In the rows, zero is written as 128.
Each row is followed by its class. Each block has new classes.
[154 149 121 133 142 148  96 128 173 142  89 100 108 152 140 144  83 155
 118 110 129 123 151 136 114  54 151 132 111 197  22 127 132 137 159 117
 184 126 100 102 145 117 175 156 132  96 186 166 136 174 153 128 139  87
 147 107] -> mm
[144 164 121  92 122 144 166 129 133 163 141 110 134 118 108 134  71  79
 126  15  97  97 152 110 145 182 137 175 215  61 124 127 102 130 161 169
 115 103 109 166 123 128  86  69 116 115 147 252 120 153  79 118 136  79
 159 135] -> mm
[100 120 138 133 112 134 120 126 108 127 129 123 130 134 116 113 145 126
 108 131 144  97 151 124 128 131 153 126 156 129 161 122 124 119 144 126
 136 108 132 110 135 121 131 130 139 103 133 112 128 131 148 130 134  99
 127 127] -> cl
[127 123 143 140 128 127 125 119 126 132 129 147 129 122 115 139 139 118
 116  57 151 119 151 112 128 139 128 157 147 118 113 136 129 137 132 116
 114 131 129  83 136 126 125 109 128 118 149 128 114 118 132 133 125 101
 141 137] -> mm
[148 127 113 116 117 132 114 137 100 140 135 118 129 117 100 142 131 135
 112 160 181 178 129 130 110  99 128 160 128 125 117 159 127 137 150 125
 144 112 109  68 128 142 113 159 139  90 166 141 117 125 145 119 136  96
 142 114] -> mm
[129 134 133 140  90 124 121 120 119 139 126 141 125 116 113 124 141 123
 109 126 165  96 145 114 117 145 122 136 147 110 154 120 134 129 112 104
 103 123 128  81 135 135 138 131 139 122 152  82 119 123 146 130 128  95
 124 129] -> fp
[118 131 143 136 210 115 115 118 130  97 132 119 136 122  92 109 167 135
 134  29 110  76 148 114 164 136 150 157 150 172 210  90 127 129 133 147
 110 112 121 188 132 126  83  79 117  84 116 115 140 159 113 150 129 106
 124 145] -> mm
[122 138 141 137 123 125 129 117 136 129 128 136 129 124 117 117 133 118
 117  76 134  75 148 103 137 155 138 136 154 120 156 113 128 122 121 105
 100 121 131 121 133 124 125 100 129 123 141 110 128 128 128 136 125  96
 128 131] -> fp
[121 106 136 124 129 114 110 140  75 127 148 137 135 116 107 143 184 120
 120 122 174 179 133 144 137 115 151 162 114 115 142 171 116 137 164 132
 153 104 147  74 131 107 107 149 127  97 124 159 116  84 164 123 110 113
 136 134] -> mm
[119 126 145 153 104 116 124 116 110 121 123 148 123 128  96 103 162 123
 104 123 166  60 147  97 137 157 130 138 160 123 212 110 141 121 102 112
  91 118 139  91 140 135 140 112 138 109 152  47 126 124 145 140 131  94
 107 130] -> fp
[116 134 140 152 100 126 125 119 127 136 121 133 127 133 111 110 136 123
 116 107 133  57 139 111 133 156 134 124 156 127 170 106 137 123 125 123
 116 109 129 123 141 130 139 108 137 117 140 111 126 138 135 134 139 104
 116 127] -> fp
[121 137 146 129 136 120 135 126 102 132 145 136 135 112  93 126 153  98
 121  36 141 100 158 115 122 174 136 177 175  85 187 142 113 127 140 148
 104 104 141 126 129 123  93  83 124 102 117 162 120 119 117 136 119  93
 139 142] -> mm
[119 120 137 133 157 120 117 129 114 114 127 128 132 125 110 121 164 128
 142  92 131 115 137 127 139 134 135 146 132 131 172 126 125 133 133 133
 127 123 137 134 131 117 106 111 125  96 120 126 137 129 130 131 122 113
 125 131] -> cl
[115 116 137 124 132 119 115 128 123 123 124 115 128 132 125 134 142 124
 133 124 114 118 126 142 132 118 146 121 119 131 120 136 124 114 141 137
 156 119 143 135 130 114 138 125 125 124 110 160 134 116 142 127 116 133
 133 133] -> cl
[112 129 139 137  94 127 128 118 116 136 122 125 130 137 126 104 135 118
 111 130 120  56 141 115 140 148 147 127 154 132 192 100 138 110 130 130
 125 108 135 137 141 131 139 116 138 109 131 126 144 153 138 133 142 104
 113 129] -> cl
[108  98 146 127 103 109 123 142  67 114 160 145 127 115 120 141 198 115
 125 162 169 182 116 150 123 129 134 142 101  93 176 170 130 127 140 126
 142 120 164  74 127 108 115 154 137 124  91 123 128  60 163 126  86 146
 123 135] -> mm
[127 127 134 137 115 128 122 122 131 138 120 137 131 124 106 128 123 120
 108  74 156  89 158 113 126 134 143 152 154 120 124 129 124 129 146 118
 124 112 129  87 141 118 133 114 130  89 159 140 120 131 147 126 125  75
 138 130] -> cl
[112 124 133 131 122 122 132 130 102 118 148 131 132 118 113 115 153 123
 130 142 130 122 121 125 141 153 132 127 139 109 197 123 129 121  82 133
 123 118 137 136 125 125 108 114 130 124 111 109 126 118 127 126 128 135
 123 134] -> cl
[134 122 146 135 129 118 130 130 117 140 140 162 123 115 120 149 150 112
 107  50 175 157 146 129 112 136 130 169 130  95  76 165 127 141 125 113
 118 138 150  53 132 114 116 122 122 117 141 160 111  86 149 128  97 103
 154 135] -> mm
[117 110 141 139  92 129 116 128 133 139 108 131 126 139 141 130 131 130
 112 139 130  97 138 129 129 105 152 118 120 146  98 136 131 126 142 115
 156 116 135  94 141 118 172 149 132 113 145 135 134 124 156 123 144 109
 136 114] -> fp
